Below are the code and all the weights of a small trained network. Each question names an input and a target symbol and asks about switching units off, where a switched-off unit gives its printed mean instead of its output.

import numpy as np


def w(rows, s, z=0):
    codes = np.array(rows[::2]) - 128.0
    scale = np.full(codes.shape[1], s)
    scale[-1] = z or s
    return codes * scale


def norm(h):
    return h / np.sqrt((h * h).mean(-1, keepdims=True) + 1e-5)


def f(y):
    return y / 2 * (1 + np.tanh(0.7978845608 * (y + 0.044715 * y**3)))


def softmax(a):
    e = np.exp(a - a.max(-1, keepdims=True))
    return e / e.sum(-1, keepdims=True)


def log_softmax(a):
    a = a - a.max(-1, keepdims=True)
    return a - np.log(np.exp(a).sum(-1, keepdims=True))


def net(x, mask):
    ids = ['βδζηθστω'.index(c) for c in x.split()]
    T = len(ids)
    res = E[ids] + P[:T]
    u = 0
    for l in range(3):
        q, k, v = (norm(res) @ M[l].T for M in (Q, K, V))
        z = softmax(np.where(np.tri(T) > 0, q @ k.T / 2**0.5, -1e9)) @ v
        res = res + np.where(mask[u], z, O[l][:, -1]) @ O[l][:, :-1]
        u += 1
        y = f(norm(res) @ A[l][:, :-1].T + A[l][:, -1])
        res = res + np.where(mask[u : u + 12], y, B[l][:, -1]) @ B[l][:, :-1]
        u += 12
    return log_softmax(norm(res)[-1] @ U[:, :-1].T + U[:, -1])


Q, K, V, O, A, B = {}, {}, {}, {}, {}, {}
E = w([
[183,179,125,48,79,102,23,89],'β',
[106,125,60,112,73,127,126,42],'δ',
[90,219,112,36,161,211,149,82],'ζ',
[110,180,182,229,3,168,143,126],'η',
[144,25,122,74,106,225,21,89],'θ',
[118,97,141,209,134,182,109,54],'σ',
[162,98,138,55,62,177,130,143],'τ',
[188,123,214,168,103,241,244,69],'ω',
],0.012)
P = w([
[130,77,81,159,152,94,239,233],'0',
[154,109,147,152,88,178,142,88],'1',
[140,108,150,161,89,178,123,59],'2',
[138,118,144,163,67,186,114,59],'3',
[107,117,148,164,58,191,122,47],'4',
[90,113,139,156,63,193,111,30],'5',
[75,118,140,168,67,178,115,20],'6',
[59,117,141,157,53,183,96,11],'7',
[43,117,137,153,67,157,96,2],'8',
],0.005)
Q[0] = w([
[110,137,128,159,120,173,188,67],'L0H1',
[138,118,136,110,43,172,97,1],'L0H1',
],0.0087)
K[0] = w([
[207,115,80,128,106,64,106,169],'L0H1',
[91,30,7,176,232,39,253,255],'L0H1',
],0.0051)
V[0] = w([
[146,254,217,149,35,122,85,21],'L0H1',
[130,71,194,148,41,87,89,231],'L0H1',
],0.004)
O[0] = w([
[140,28,133,159,33,57,193,126,6],'L0H1',
[253,170,64,142,92,87,135,104,27],'L0H1',
],0.007,0.0018)
A[0] = w([
[79,222,62,110,103,60,58,107,198],'L0N1',
[143,168,142,82,118,74,105,176,135],'L0N2',
[124,71,154,2,74,133,185,225,50],'L0N3',
[71,103,124,137,171,149,167,116,61],'L0N4',
[131,143,166,124,116,129,102,154,76],'L0N5',
[101,79,75,117,105,89,89,159,173],'L0N6',
[147,160,52,159,193,114,134,41,167],'L0N7',
[76,99,178,99,78,105,166,181,93],'L0N8',
[148,241,193,174,94,126,189,176,107],'L0N9',
[89,211,112,189,120,110,92,99,4],'L0N10',
[123,167,116,95,115,134,123,61,146],'L0N11',
[49,60,139,110,219,114,150,159,32],'L0N12',
],0.007,0.0016)
B[0] = w([
[158,63,185,102,121,193,147,180,209],'L0N1',
[173,100,197,162,222,127,164,143,111],'L0N2',
[152,253,77,190,175,98,96,108,142],'L0N3',
[101,66,140,164,116,96,131,177,151],'L0N4',
[128,140,159,139,160,115,155,161,122],'L0N5',
[157,146,127,73,94,129,239,141,142],'L0N6',
[228,109,125,126,66,217,95,139,186],'L0N7',
[120,208,122,152,118,157,165,72,120],'L0N8',
[79,152,121,15,135,117,131,176,144],'L0N9',
[185,137,132,91,161,135,67,181,152],'L0N10',
[97,98,148,127,78,180,144,111,253],'L0N11',
[150,164,71,153,99,216,147,194,127],'L0N12',
],0.0057,0.0044)
Q[1] = w([
[206,114,126,156,77,180,113,155],'L1H1',
[114,175,2,172,232,75,108,163],'L1H1',
],0.0057)
K[1] = w([
[254,207,43,77,118,87,120,179],'L1H1',
[57,131,170,74,64,181,93,66],'L1H1',
],0.0057)
V[1] = w([
[35,128,145,147,108,169,107,140],'L1H1',
[73,112,89,160,169,1,169,193],'L1H1',
],0.0062)
O[1] = w([
[162,143,118,147,81,81,92,191,147],'L1H1',
[142,107,151,131,108,251,142,171,12],'L1H1',
],0.012,0.011)
A[1] = w([
[130,177,140,180,70,106,196,123,89],'L1N1',
[146,118,35,113,149,199,83,149,145],'L1N2',
[182,82,172,212,112,220,125,180,126],'L1N3',
[65,96,80,154,110,95,178,138,145],'L1N4',
[142,209,107,38,201,214,117,136,98],'L1N5',
[243,160,185,127,115,114,76,159,20],'L1N6',
[73,147,108,149,173,190,154,221,5],'L1N7',
[84,114,71,137,118,125,163,147,71],'L1N8',
[160,186,147,174,107,105,127,82,143],'L1N9',
[56,107,76,91,178,91,212,142,155],'L1N10',
[140,56,206,99,175,254,54,141,56],'L1N11',
[145,66,177,112,173,171,136,152,125],'L1N12',
],0.0073,0.0027)
B[1] = w([
[130,87,120,38,152,60,88,162,155],'L1N1',
[135,195,189,3,77,109,97,202,151],'L1N2',
[147,203,68,168,127,115,148,95,117],'L1N3',
[216,114,140,106,102,188,67,96,169],'L1N4',
[89,151,163,124,105,177,47,35,167],'L1N5',
[225,155,205,168,170,68,231,97,126],'L1N6',
[136,230,178,139,137,209,178,82,119],'L1N7',
[184,80,147,124,55,191,128,145,107],'L1N8',
[56,127,59,94,200,123,167,121,255],'L1N9',
[193,85,165,107,87,176,115,114,142],'L1N10',
[59,65,121,129,153,129,87,197,156],'L1N11',
[40,72,166,91,204,45,94,77,97],'L1N12',
],0.0051,0.0027)
Q[2] = w([
[210,54,142,204,181,136,129,218],'L2H1',
[125,172,107,139,171,254,153,196],'L2H1',
],0.0083)
K[2] = w([
[97,187,45,29,154,120,139,36],'L2H1',
[51,72,136,76,184,7,35,1],'L2H1',
],0.0065)
V[2] = w([
[197,36,177,64,147,127,154,195],'L2H1',
[57,161,254,89,110,120,156,64],'L2H1',
],0.0068)
O[2] = w([
[174,65,193,96,132,102,80,123,3],'L2H1',
[67,198,194,104,89,1,210,121,178],'L2H1',
],0.0075,0.0023)
A[2] = w([
[48,141,139,93,173,140,171,118,96],'L2N1',
[127,172,94,129,96,109,125,116,116],'L2N2',
[197,174,91,149,157,201,110,173,62],'L2N3',
[123,112,125,124,171,126,51,106,139],'L2N4',
[72,162,145,170,101,113,102,121,153],'L2N5',
[84,125,75,132,148,194,105,178,67],'L2N6',
[168,203,106,112,136,132,110,139,108],'L2N7',
[123,39,187,131,161,206,146,143,2],'L2N8',
[71,168,133,114,108,103,86,192,148],'L2N9',
[116,154,110,185,189,143,162,110,137],'L2N10',
[73,78,143,126,149,127,255,73,48],'L2N11',
[104,74,219,144,105,96,160,114,91],'L2N12',
],0.0093,0.0034)
B[2] = w([
[77,58,160,142,101,95,45,153,181],'L2N1',
[95,24,95,120,110,136,137,124,222],'L2N2',
[94,164,215,175,154,60,207,42,133],'L2N3',
[59,83,167,116,104,136,167,255,252],'L2N4',
[162,56,147,195,129,186,146,158,240],'L2N5',
[135,95,195,226,178,102,157,107,133],'L2N6',
[164,122,109,186,144,114,134,220,160],'L2N7',
[114,52,12,64,109,99,198,210,125],'L2N8',
[186,127,122,139,56,112,122,161,211],'L2N9',
[88,97,118,91,225,215,104,199,131],'L2N10',
[103,52,103,112,167,109,157,228,190],'L2N11',
[205,162,148,200,186,187,128,124,176],'L2N12',
],0.0061,0.0045)
U = w([
[188,134,221,126,149,72,92,59,185],'β',
[194,81,73,116,42,179,168,49,45],'δ',
[46,189,175,81,121,198,90,76,127],'ζ',
[85,150,153,193,36,116,154,194,254],'η',
[121,47,127,74,129,128,40,185,134],'θ',
[120,105,132,254,178,166,83,66,16],'σ',
[93,179,26,81,174,49,114,109,183],'τ',
[76,53,156,87,168,126,238,127,103],'ω',
],0.0073,0.00093)

Each question gives the input, a string of symbols that net reads in full, and the target symbol t.
The units are the heads (2 rows each of Q, K, V and O) and the neurons (one row each of A and B). Each row of codes is followed by its name. A weight is (code - 128) times the scale printed after its matrix; where a second scale follows, it is the last column's (O, A, B and U).
mask holds one flag per unit, layer by layer, with each layer's heads first. A switched-off unit (its flag False) gives its mean, the last column of its rows in O or B, instead of its output. The means were averaged over made-up inputs and are rounded, as every weight is.
A unit's drop is (log p(t) with every unit on - log p(t) with that unit switched off) / (log p(t) with every unit on - log p(t) with every unit switched off).
The circuit of an input: a set's keep is (log p(t) with only the set's units on - log p(t) with every unit switched off) / (log p(t) with every unit on - log p(t) with every unit switched off). Starting from the 12 units with the biggest drops (on a tie, the unit counted first), units are removed one at a time, each time the one whose removal leaves the highest keep (on an exact tie, the one counted first), for as long as the keep stays at least 0.8.
units of the circuit, in order: the units of the circuit, biggest drop first
most important unit: the unit with the biggest drop
k most important neurons: the k neurons with the biggest drops, biggest first
k most important neurons of layer l: the k neurons of layer l with the biggest drops, biggest first
drop when u is switched off: that unit's drop, to one decimal
input β δ σ, target ω: units of the circuit, in order : (L1H1; L2N11; L0H1)
input θ θ θ θ θ η η, target τ: units of the circuit, in order : (L1H1; L0H1; L1N9)
input τ τ η β σ θ η, target ζ: units of the circuit, in order : (L1H1; L0H1; L0N3; L0N9)
input β ζ ω θ τ ζ, target ω: units of the circuit, in order : (L1H1; L0H1; L2N11)
input η η β δ θ δ θ β, target δ: units of the circuit, in order : (L0H1; L1H1; L0N1)
input ζ θ ζ σ, target η: units of the circuit, in order : (L0H1; L1H1; L2H1)
input ζ η η δ, target η: most important unit : L0H1
input δ θ β τ θ ζ ζ, target θ: units of the circuit, in order : (L1H1; L2H1; L0H1; L0N4)
input δ θ δ, target θ: units of the circuit, in order : (L2H1; L0H1; L1H1; L0N4)
input β ζ θ θ ζ, target ω: units of the circuit, in order : (L1H1; L0H1)
input τ η θ τ, target ζ: units of the circuit, in order : (L1H1; L0N3; L1N5)
input η τ θ η τ θ ω δ, target δ: units of the circuit, in order : (L0H1; L1H1; L0N7)
input ω η θ, target β: units of the circuit, in order : (L2H1; L0N9; L2N12)
input σ ζ η, target σ: 4 most important neurons of layer 0 : (L0N4; L0N7; L0N12; L0N11)
input ω δ η σ, target β: most important unit : L2H1
input θ θ θ θ ω η θ θ σ, target τ: units of the circuit, in order : (L1H1; L0H1)
input τ θ ζ θ ω τ β η, target ζ: units of the circuit, in order : (L1H1; L0H1; L0N3; L0N9)
input τ σ ζ τ ω σ, target ζ: 3 most important neurons : (L0N7; L0N3; L1N2)
input σ η θ δ, target σ: 2 most important neurons : (L0N4; L2N6)
input η ζ θ η δ δ θ, target δ: most important neuron : (L0N6)
input τ θ θ θ δ θ δ, target ζ: 3 most important neurons : (L0N1; L0N3; L1N2)
input β τ θ ζ δ θ η, target ω: 2 most important neurons of layer 0 : (L0N3; L0N2)
input σ β θ ζ ζ δ σ δ η, target σ: 2 most important neurons of layer 2 : (L2N6; L2N3)
input β θ δ β θ θ σ δ, target ω: 2 most important neurons of layer 2 : (L2N11; L2N9)
input ω ζ θ δ δ ζ ζ δ, target β: 2 most important neurons of layer 1 : (L1N1; L1N10)
input τ ζ β β σ, target ζ: drop when L0N1 is switched off : 0.1
input τ θ σ θ θ θ, target ζ: drop when L0N3 is switched off : 0.1
input η θ η ζ θ θ θ η ζ, target δ: drop when L0H1 is switched off : 0.4
input δ β θ τ θ ω, target θ: drop when L0H1 is switched off : 0.3
input ω ζ θ ζ ζ τ η β β, target β: most important neuron of layer 0 : (L0N1)
